How the elements are linked:
at | ~ % ^ § $
FP | HF QB CN TZ FT
PM | SQ ZC GJ GN BP
BH | JL PZ NC NR SG
MF | GD FR NQ BC TR
CJ | NC JZ SL LD ZQ
QC | JT ZD RF ZF GZ
DQ | QR SC BP HQ FP
PF | DJ NL ZF GS RZ
MB | MF TC FH JC MT
BT | PZ NR JZ JF JL
MT | TR GD QH FR QQ
GJ | BF SB GQ TG GP
BF | QS TM ZZ QL PM
QH | MB CH BC LZ RG
TM | GN GQ MZ MJ ZC
MJ | PG FJ ML BS ZZ
CN | DQ FG GB NS PC
RN | SD TL FP GG FH
TL | DC PC QB DQ BN
ZF | HG TQ BL SN RQ
LZ | JC FT TL HF TC
FC | QG SL GZ RZ BT
PG | MZ PR QM SG RP
CM | ZB PF LB RF TH
PC | FP QR NG SC JR
HB | GZ JT PF ZD NB
NT | BL RG GD MB GS
ZP | GJ RP QL MZ TD
HL | GG CN SC JM TL
QR | QB TZ JM GB HF
CP | QF ZQ BT NC QM
SC | TZ GB PH PM QB
NR | CJ NB TH GZ DZ
BN | LZ JR QZ FP CH
JZ | FC TH HB ZB ZH
MZ | TG FB LF ML SB
NF | QH NQ JC BN JP
TD | GP BF GN SB HQ
HF | QZ HL DQ NG RN
HH | GS BL TR RG NL
TH | SL RZ JT DJ QG
QB | HL NG FG BP QZ
LD | TH ZB QC PF FC
BP | JM PH GP PP CN
JR | FT HF GG QB JC
GN | ZP ZZ TG PG PP
BC | FH SD JR TL NF
NL | LB TT TQ RT QC
ZZ | RP MZ HP PR GJ
NC | ZH FC JF TH JB
GD | LC NF CH FH SN
RG | MT MF NF TC RT
QM | LF JD JL JB MJ
RZ | HB QC RQ LB JF
QQ | TQ SN RG LC HG
GQ | ZZ PG FB FJ ZP
NG | CN JM HQ PH GG
FG | SC HQ SQ GP QR
FB | HP QM BS QF QL
TR | SN LC MB NF TQ
ZH | BT QG NB SL BH
TC | FR BC BN RN GD
DJ | QC LB HG TT HB
SG | ML CP JB DZ FB
PZ | DZ CJ FC NB CP
RP | SB TG MJ FB BF
TT | ZF QQ NT TR ZD
JB | BH BT CJ QG BS
FJ | PR SG QF JL MZ
NB | JZ LD RZ CM NC
LB | ZD ZF HH QQ JT
HQ | GB PM PP QS TZ
JL | CP DZ ZH CJ ML
BL | RT MT LC MF TT
SN | NT JP MF QH HH
ZC | PP ZP SB ZZ PH
GG | PC DQ TZ FG DC
ZB | RZ DJ ZD NL SL
DZ | ZQ NC QG JZ QF
NS | HQ GP ZC BF SC
NQ | CH LZ RN JR MB
JM | FG NS PM TD DQ
QG | NR JF LD HB PZ
FR | NF FH LZ SD LC
LF | FJ BS CP BH PG
TZ | NG BP NS SQ HL
JC | BC RN DC QZ FR
LC | JP QH TC NQ NT
RF | NL GS QQ BL DJ
RQ | PF RF TT HH ZB
HP | MJ LF SG JD GQ
GZ | LD CM DJ RQ JZ
GP | PM QS ZP TM GB
PR | FB ML JD CP TG
QZ | TL GG QR CN SD
JD | BS BH DZ BT FJ
GB | BP SQ TD ZC NG
SB | TM QL PG HP QS
JT | CM RQ NL HG LD
SD | BN DC HF PC NQ
SQ | PH PP BF ZP JM
GS | TT RT SN MT LB
ML | QM QF BH ZQ HP
DC | JR FP HL QR LZ
QL | GQ MJ PR LF GN
ZD | RQ HG GS TQ CM
SL | JF HB CM QC NR
TQ | HH NT MT JP RF
PH | NS TD QS GJ FG
PP | TD GJ TM RP NS
QS | ZC GN RP GQ SQ
BS | SG JL ZQ PZ PR
HG | RF HH RT NT PF
JF | NB GZ ZB JT CJ
ZQ | JB ZH NR FC JD
CH | TC JC SD FT MF
FT | RN QZ PC HL BC
FH | NQ BN FT DC QH
RT | QQ TR JP GD ZF
TG | QL HP FJ QM TM
QF | JD JB PZ ZH LF
JP | RG MB FR CH BL

The rows follow the links: the fewer symbols apart two elements are, the more alike their rows tend to be.

Row, then element:
[ 58 -71  11   1 -33 -77 -67  14  38  61  -6  -7 -30 -33  57   4  14  48  60 -59  61  71 -13   7 -42  13   4   7  10   8 -79  -2  -8  35 -20 -11 -33  51  14  49 -11  20  28  56 -61  41   9  17 -16   7 -41  15  27 -19  -5  30  21  57 -58 -29  36] -> QS
[ 33 -93 -20  10   7  -7   1  25 -23  11   3 -61  14  -5  27 -40 -47   8  27 -36 -47 -16 -35   4 -20 -14 -11  10 -45  40  38  51  21   8  -8  46 -84  -2 -83  41 -39  52  28 -15 -27  98 -13  66 -43 -29  -1 -42  -6  29  42  33   7  83  -9  11  21] -> QF
[-44  30 -22   1  39  77  68  -3 -49 -58   9 -21  36  31 -47 -25 -36 -44 -47  43 -84 -79  -3  -4  34 -18  -9  -3 -34  12  99  27  21 -33  18  33  -6 -52 -53 -31 -10   4 -15 -65  47   2 -15  12  -3 -20  40 -36 -31  32  22 -17 -17 -20  55  37 -27] -> QC
[ 12  34  26  -6 -33 -49 -48 -13  48  35  -7  50 -33 -19  17  41  55  24  19 -10  85  65  23   1 -12  20  12  -4  51 -32 -93 -51 -28  19 -10 -49  53  37  87  -3  29 -34  -5  54 -17 -59  21 -46  27  31 -28  49  26 -39 -40  -7   7 -34 -34 -31   7] -> HL
[-42  99  17  -9  -4  19  10 -25  13 -17  -3  57  -8  13 -36  37  44 -16 -34  44  34   2  35  -6  24  10  10 -11  41 -40 -24 -47 -19 -13  11 -41  84  -5  78 -47  39 -53 -29   7  37 -99  13 -66  44  25   8  36   1 -24 -39 -36 -10 -86  17  -5 -27] -> CH
[ 17  23  27  -7 -35 -55 -52 -10  50  42  -9  48 -36 -21  23  40  54  31  25 -17  90  70  22   2 -17  22  12  -2  50 -29 -95 -47 -27  22 -12 -49  47  42  84   3  26 -29  -2  59 -25 -50  17 -42  25  30 -31  49  26 -39 -39  -5   9 -26 -38 -32  11] -> QR
[-14 -28 -25   7  34  53  51  11 -49 -39   7 -49  36  21 -22 -40 -53 -29 -21  13 -89 -66 -22  -1  16 -24 -14   4 -50  31  94  48  28 -21  11  47 -51 -40 -85   0 -27  32   3 -56  20  56 -19  44 -26 -30  30 -48 -27  40  40   7  -9  30  36  34  -9] -> NB
[-56 103   6  -6  13  50  38 -25  -8 -42   2  43  10  24 -54  21  24 -33 -53  59  -6 -32  30  -7  37   2   4  -9  22 -31  22 -32  -8 -27  17 -25  75 -30  47 -57  30 -46 -35 -24  55 -87   4 -52  38  15  25  18 -15  -5 -25 -39 -17 -87  43  10 -36] -> JP
[  40 -100  -17    7    4  -18   -9   24  -14   19    2  -57    8  -12   35  -36  -44   16   34  -44  -34   -2  -34    6  -25  -11  -11    9  -41   41   23   48   19   13   -9   42  -84    6  -79   47  -39   51   31   -6  -37   97  -11   65  -44  -26   -5  -35    0   24   39   35    9   87  -19    6   26] -> SG
[-56  59 -15   0  37  79  69 -10 -42 -60   5  -4  32  35 -57 -11 -20 -47 -57  55 -71 -75   6  -7  39 -15  -7  -5 -18  -1  86  11  14 -35  20  18  19 -53 -27 -44   3 -11 -26 -60  58 -27 -11  -7   9 -11  41 -22 -30  24  10 -28 -19 -46  59  32 -34] -> NL
[ -4 -43 -26   6  30  43  43  15 -46 -31   7 -55  32  16 -12 -42 -55 -22 -11   3 -85 -62 -26   0   9 -20 -14   5 -52  36  88  50  28 -14   7  53 -60 -34 -89   8 -32  39   8 -52  12  67 -19  53 -32 -34  26 -49 -23  38  41  13  -5  43  28  29  -4] -> QG
[ 60 -94   0   3 -24 -66 -53  21  24  55  -3 -28 -19 -30  60 -10  -7  42  60 -63  33  53 -23   7 -41   6   0   9  -8  23 -53  17   0  32 -21   9 -59  41 -19  58 -24  36  34  40 -61  70   3  39 -30  -6 -35  -3  21  -6  13  38  18  78 -52 -19  39] -> RP
[  53 -104   -8    8  -10  -43  -33   26    3   37   -1  -48   -6  -22   49  -26  -28   31   50  -57   -3   24  -33    8  -34   -3   -4   11  -27   33  -11   36   10   25  -17   26  -78   24  -56   56  -34   48   35   19  -51   92   -5   57  -41  -18  -21  -22   10   10   26   40   14   90  -36   -6   34] -> HP
[-33  93  20  -8  -8   7  -1 -25  22  -8  -4  62 -13   6 -26  41  48 -10 -27  36  47  16  35  -4  18  13  12 -10  46 -42 -38 -51 -22  -8   7 -45  83   2  85 -40  40 -51 -28  15  27 -98  15 -65  44  29   2  42   5 -26 -42 -34  -6 -84  11 -12 -20] -> BC
[-39  20 -22   5  38  72  67   0 -50 -57   9 -28  38  30 -44 -29 -41 -43 -45  39 -88 -79  -6  -5  32 -20 -11   0 -38  14  99  32  23 -32  19  36 -15 -52 -59 -26 -12  11 -12 -65  44  12 -17  18  -7 -23  39 -37 -31  33  26 -13 -15 -11  53  36 -25] -> CM
[ 17 -75 -25   9  22  18  22  21 -33 -10   6 -61  24   5   8 -45 -53  -6  11 -18 -68 -37 -33   4  -6 -16 -13   8 -51  40  65  55  25  -3  -1  52 -77 -18 -91  27 -38  48  20 -34  -9  88 -17  62 -41 -31  10 -46 -15  36  45  25   2  68   8  21   9] -> DZ
[ 61 -89   4   4 -26 -68 -56  19  27  54  -4 -25 -21 -32  58  -8  -4  43  62 -63  37  55 -22   7 -42   8  -1  10  -6  21 -57  13  -1  34 -19   5 -54  43 -15  56 -22  33  34  43 -62  68   4  37 -28  -5 -36   0  23  -7   9  35  20  77 -54 -21  38] -> SB
[ 12 -65 -26   9  24  25  28  19 -37 -16   6 -61  26   9   4 -45 -57 -12   4 -13 -72 -46 -31   3  -1 -19 -14   7 -51  39  73  54  27  -6   1  51 -74 -24 -92  23 -37  47  17 -38  -5  84 -17  60 -39 -32  16 -50 -17  38  45  20   0  62  14  25   7] -> BT
[-20  77  24 -10 -19 -13 -19 -20  34   6  -6  61 -21  -2 -13  43  54   6 -12  23  65  34  34  -3   8  18  13  -8  51 -41 -62 -55 -25   1   1 -51  79  15  91 -30  39 -50 -19  31  13 -89  16 -64  41  29 -10  48  14 -32 -44 -26  -1 -71  -5 -20 -12] -> RN
[ 42 -23  21  -3 -38 -74 -67   1  49  58  -8  25 -39 -30  46  25  39  43  47 -40  86  79   6   3 -33  20  10   2  36 -12 -99 -28 -21  31 -18 -35   9  50  56  28  11  -7  15  65 -47  -8  17 -16   7  21 -40  37  31 -35 -26  15  16  15 -54 -34  27] -> GB
[-57  63 -12  -1  34  78  70 -12 -42 -63   6   1  31  33 -57 -10 -17 -47 -57  56 -66 -74  10  -7  40 -14  -6  -5 -17  -5  85   7  14 -35  20  16  25 -51 -21 -46   7 -14 -26 -59  58 -31 -11 -12  12  -9  40 -21 -28  22   8 -28 -19 -50  59  30 -36] -> RF
[-60  91  -4  -4  24  69  55 -19 -25 -54   4  24  21  30 -57   8   5 -42 -59  62 -37 -55  21  -7  42  -6   0  -8   4 -21  57 -14   1 -33  20  -4  54 -43  15 -56  20 -32 -33 -43  59 -67  -3 -36  28   3  35   0 -22   8 -10 -39 -19 -76  53  22 -39] -> RT
[  7 -63 -26   8  26  29  32  17 -40 -19   4 -59  28   9  -1 -43 -56 -13   0 -10 -75 -48 -30   1  -1 -21 -15   7 -53  39  75  53  26  -9   2  53 -70 -25 -93  19 -37  43  15 -43   0  80 -17  59 -37 -31  20 -49 -19  38  44  20  -1  60  17  25   4] -> ZH
[  6  42  26  -7 -32 -44 -44 -14  47  29  -6  54 -32 -15  10  41  55  23  13  -3  83  60  25  -1 -10  20  15  -6  53 -33 -88 -50 -26  14  -7 -51  62  33  91  -8  31 -38  -8  51 -14 -67  19 -52  32  32 -26  49  23 -38 -42 -10   6 -42 -27 -29   5] -> PC
[-57  71 -11  -1  34  77  66 -13 -36 -61   6   6  31  34 -58  -6 -14 -48 -60  59 -60 -70  12  -7  42 -12  -4  -8 -12  -9  78   3  10 -36  19  12  34 -51 -13 -50  11 -19 -28 -55  60 -41 -11 -18  17  -5  41 -16 -27  17   4 -29 -19 -56  57  29 -37] -> ZF
[-12  69  23  -9 -22 -20 -26 -20  35  12  -6  60 -26  -6  -7  44  55   8  -7  17  71  41  32  -2   6  18  13  -8  51 -39 -68 -54 -26   5  -1 -51  75  18  94 -26  36 -47 -18  36   8 -85  17 -62  41  34 -14  48  16 -37 -45 -24   1 -66 -11 -23  -8] -> JR
[-60  81  -7  -2  31  72  61 -18 -32 -57   4  15  26  33 -58   0  -6 -46 -59  62 -50 -62  17  -8  42 -10  -2  -7  -4 -13  68  -6   7 -35  21   2  44 -47   1 -52  16 -27 -31 -51  61 -55  -7 -26  22  -2  36  -8 -26  14  -3 -36 -19 -68  56  25 -37] -> HH
[-37  16 -23   5  38  70  67   1 -50 -53   7 -30  38  30 -40 -30 -43 -41 -42  35 -88 -80 -10  -4  29 -21 -10  -2 -40  16 101  34  24 -29  17  40 -19 -50 -64 -24 -14  13 -11 -65  42  19 -18  22 -11 -23  38 -43 -29  34  28 -10 -15  -6  51  36 -23] -> ZB
[-48 104  12  -8   5  33  23 -25   4 -30   0  53  -1  19 -42  31  36 -24 -45  52  16 -13  35  -7  31   7   8 -10  34 -37  -2 -42 -16 -19  13 -34  82 -18  65 -54  35 -50 -34  -9  45 -96   8 -61  43  21  15  29  -5 -17 -34 -39 -12 -92  30   1 -30] -> QH
[-49  44 -16   2  37  77  70  -6 -47 -60   7 -13  37  32 -52 -19 -31 -45 -52  49 -79 -76   1  -6  38 -17  -7  -3 -25   3  93  19  17 -35  18  24   6 -52 -40 -37  -2  -6 -21 -64  54 -11 -14   2   3 -15  41 -29 -31  27  17 -21 -19 -32  59  34 -32] -> RQ
[  35   -8   24   -4  -38  -70  -64   -1   52   52   -6   33  -38  -28   39   32   45   39   39  -33   89   78   11    2  -29   20   12   -2   40  -20 -100  -36  -24   30  -16  -39   23   49   68   22   16  -16    9   64  -38  -22   19  -25   14   24  -37   41   31  -36  -32    8   14    3  -48  -36   24] -> FG
[ 28 -87 -21   9  14   0   7  24 -25   3   4 -62  16  -2  22 -41 -50   2  22 -31 -54 -22 -36   4 -15 -16 -10   9 -48  42  49  52  23   4  -6  49 -83  -7 -89  38 -40  51  25 -22 -22  96 -15  65 -43 -30   4 -44  -7  31  43  29   6  79  -4  15  17] -> JL
[-61  93  -3  -4  25  66  55 -20 -21 -54   3  26  19  30 -58   9   7 -42 -60  63 -35 -52  23  -8  40  -5   1  -9   8 -24  51 -17   0 -34  19  -9  60 -41  19 -58  23 -35 -34 -39  59 -70  -4 -38  30   5  32   3 -22   6 -14 -37 -19 -78  53  20 -39] -> BL
[-51 105  12  -8   8  37  25 -26   3 -31   1  51   0  19 -47  29  33 -26 -47  54  12 -16  33  -7  33   6   6 -10  32 -36   1 -40 -13 -21  13 -32  81 -19  62 -54  35 -51 -34 -10  46 -95   7 -60  43  21  17  27  -5 -14 -32 -39 -13 -90  32   3 -32] -> MB

Each walk starts at a row. The symbols on each line, taken left to right, move it on to the next element.
Answer with the element's row; about right is enough.
new walk
[  7  40  26  -8 -32 -45 -47 -12  46  33  -7  52 -34 -17  16  43  54  25  15  -6  88  64  25   0 -13  22  13  -4  52 -34 -90 -51 -27  17  -8 -51  57  36  89  -5  30 -36  -5  53 -16 -63  20 -49  29  32 -27  50  25 -40 -42 -10   6 -38 -30 -32   6]
~ $ $ [-31  91  20  -7 -12   3  -5 -24  24  -6  -3  63 -16   5 -24  40  48  -6 -26  35  50  20  35  -5  17  15  12 -11  47 -43 -43 -52 -22  -5   7 -48  84   5  85 -39  39 -53 -27  19  24 -97  14 -65  44  29  -1  44   8 -30 -42 -31  -5 -81   8 -15 -19]
~ ^ % [ -1  53  26  -7 -29 -36 -39 -17  43  24  -7  57 -30 -13   6  43  56  18   7   3  81  53  29  -1  -5  22  15  -6  51 -38 -82 -53 -26  12  -5 -51  67  31  92 -14  35 -41 -12  47  -5 -74  19 -54  35  34 -20  49  21 -39 -43 -16   4 -52 -22 -27   2]
new walk
[ 21  18  24  -6 -36 -58 -55 -10  48  41  -9  45 -37 -25  26  38  51  34  27 -19  91  71  19   1 -18  22  12  -1  48 -27 -98 -44 -26  22 -12 -47  42  44  83   6  23 -28  -1  62 -27 -47  20 -40  21  28 -34  47  25 -39 -37  -1  10 -21 -40 -34  15]
§ % % § [ 60 -96   1   4 -22 -64 -50  22  21  51  -3 -31 -18 -31  56 -12  -9  43  59 -62  30  50 -24   8 -39   5  -2   9  -9  24 -48  20   0  31 -20  11 -62  39 -25  57 -25  38  33  38 -61  73   2  42 -33  -6 -32  -5  19  -3  15  38  18  80 -49 -18  37]
% % % % % [ 26 -84 -21   9  16   6  12  22 -29   0   4 -63  19  -1  19 -41 -52   2  19 -29 -59 -28 -37   4 -12 -15 -14   8 -50  42  52  53  24   2  -5  50 -81 -11 -89  35 -39  51  23 -26 -20  94 -14  64 -44 -31   5 -44 -11  31  43  29   3  76   0  17  15]
new walk
[  59 -102   -2    4  -17  -55  -44   22   14   47   -2  -38  -12  -26   53  -19  -18   37   55  -60   16   41  -29    7  -40    2   -1   10  -19   28  -32   27    6   29  -17   20  -70   33  -38   59  -30   43   35   31  -59   81   -1   48  -37  -10  -27  -14   16    3   20   38   16   85  -46  -13   37]
~ § $ % [  52 -104  -11    7   -7  -36  -27   25   -3   33    1  -50   -3  -19   46  -29  -33   25   47  -53  -12   16  -35    6  -34   -5   -6   10  -32   37   -2   40   14   22  -13   32  -83   19  -63   54  -35   51   35   11  -49   94   -7   59  -43  -21  -18  -28    5   16   31   39   13   91  -33   -2   32]
~ ^ ~ $ $ $ [ 60 -84   6   3 -29 -71 -61  18  31  57  -6 -20 -25 -32  59  -3   1  45  60 -60  46  62 -19   7 -42   9   0   8   0  16 -65   8  -5  35 -19   1 -49  45  -7  54 -17  30  32  48 -60  58   6  31 -25  -1 -37   5  23 -13   6  34  21  71 -57 -24  38]
new walk
[  45 -100  -14    9   -1  -25  -16   25   -9   26    2  -55    5  -15   40  -35  -40   19   40  -47  -26    6  -36    6  -28  -10   -9    9  -37   40   13   44   17   16  -12   39  -84   12  -73   51  -38   53   31    2  -40   96  -10   64  -43  -24  -12  -33    3   20   36   38   11   90  -25    3   30]
% % § ^ [-24 -13 -26   6  36  60  57   7 -50 -45   7 -44  38  24 -28 -37 -50 -34 -28  21 -89 -72 -17  -2  21 -21 -11   3 -46  26  98  44  26 -24  13  48 -40 -44 -80 -10 -24  25  -4 -61  30  41 -18  37 -20 -28  33 -47 -28  38  37  -1 -10  17  43  34 -15]
§ ~ $ [-29  -2 -25   5  37  65  61   7 -49 -49   6 -37  39  28 -34 -34 -48 -35 -35  27 -90 -75 -16  -4  24 -21 -12   0 -45  22 100  41  25 -28  15  43 -30 -48 -73 -16 -20  20  -7 -62  35  34 -18  33 -16 -29  36 -45 -27  38  34  -4 -13   8  46  35 -20]
new walk
[ 57 -68  13   1 -34 -77 -66  12  37  60  -6  -3 -31 -34  58   7  16  47  59 -58  64  70  -9   7 -41  14   5   5  13   6 -82  -5 -11  35 -22 -14 -27  50  18  49  -9  17  27  59 -60  38  12  15 -13   8 -41  19  30 -20  -7  30  19  54 -57 -32  36]
~ $ ^ $ ~ [ 46 -37  20  -3 -39 -76 -69   4  47  59  -8  19 -38 -33  50  22  34  44  51 -45  81  77   3   6 -35  19  11   4  31 -10 -96 -24 -19  34 -19 -29   0  53  48  32   7  -2  16  64 -52   3  15  -9   2  17 -41  34  31 -30 -22  19  18  25 -55 -34  29]
§ $ ~ $ [  38  -15   23   -4  -38  -71  -66   -1   50   53   -8   32  -40  -29   40   30   42   42   43  -37   87   79    8    4  -31   19   11    1   38  -16 -101  -34  -24   30  -15  -38   19   51   64   23   14  -11   11   66  -41  -17   18  -22   11   23  -37   40   31  -36  -31   11   14    8  -50  -36   24]
new walk
[-48 104  13  -8   2  29  20 -25   7 -27  -1  54  -2  15 -43  35  38 -21 -42  50  21 -10  33  -6  28   9   9 -10  35 -39  -9 -43 -16 -19  14 -37  83 -15  69 -53  36 -51 -32  -5  43 -96   9 -61  44  23  12  30  -4 -17 -35 -38 -12 -90  27  -2 -29]
$ ^ % [-36  95  19  -9  -8  10   0 -23  20 -14  -2  59 -11   8 -30  38  47 -10 -30  41  42  11  36  -5  19  14  11  -9  46 -41 -34 -49 -20 -11   8 -45  84  -1  82 -44  38 -52 -29  12  30 -96  15 -66  44  28   3  39   3 -26 -40 -35  -8 -86  13 -10 -21]
~ $ ~ [-53 104   9  -8   8  40  30 -26   1 -37   0  48   5  22 -47  29  32 -28 -48  55   8 -22  31  -7  34   5   6 -10  28 -37   8 -38 -12 -22  14 -30  80 -23  59 -54  34 -50 -34 -14  49 -92   7 -57  42  19  20  23  -9 -12 -30 -38 -14 -90  34   4 -34]
new walk
[ -8  63  25  -8 -24 -28 -33 -18  40  18  -6  60 -28 -10  -1  43  56  14  -1  12  75  48  30  -1   0  20  13  -6  53 -39 -76 -54 -27   8  -3 -52  72  25  93 -20  36 -45 -15  43   0 -80  18 -58  37  31 -19  50  18 -36 -44 -21   3 -58 -15 -25  -4]
~ ~ $ $ % ~ [-39  96  19  -8  -4  14   7 -25  17 -15  -1  58 -12  11 -33  38  46 -12 -32  43  40   7  37  -6  23  11  11  -9  41 -41 -28 -50 -20 -12   9 -43  85  -5  80 -44  41 -55 -29  10  33 -97  12 -64  44  27   5  38   2 -25 -40 -35  -9 -87  16  -7 -24]
% ~ § ^ % [  29    1   25   -5  -37  -66  -61   -4   50   48   -8   39  -38  -29   34   34   48   38   35  -28   89   76   15    4  -25   22   12   -1   45  -21 -100  -40  -24   27  -14  -45   31   48   74   15   21  -21    7   64  -34  -33   19  -31   16   26  -36   43   29  -38  -33    4   13   -6  -45  -34   18]
new walk
[  49 -103  -12    8   -4  -33  -25   24   -5   31    1  -53    0  -16   44  -33  -35   24   44  -52  -17   13  -33    7  -30   -6   -8   10  -34   38    2   43   15   20  -14   33  -81   17  -66   53  -37   51   34    8  -46   97   -8   61  -42  -22  -16  -29    6   16   33   37   14   89  -30   -2   30]
% % § % [ -8 -38 -25   7  31  46  46  14 -46 -32   7 -53  34  19 -13 -40 -56 -25 -14   7 -85 -63 -24  -1  12 -22 -13   3 -51  35  90  50  27 -17   8  51 -56 -37 -91   6 -30  36   6 -51  16  62 -19  49 -29 -32  26 -48 -24  39  43   9  -8  38  31  31  -6]
% ^ ^ § [-60  88  -6  -3  27  70  58 -19 -29 -57   4  21  24  34 -60   5   1 -45 -60  63 -41 -59  20  -7  41  -7  -1  -8   2 -18  59 -12   4 -33  20  -3  52 -45  10 -55  18 -30 -32 -47  62 -63  -5 -32  27   1  36  -3 -22  10  -7 -36 -18 -73  54  23 -38]
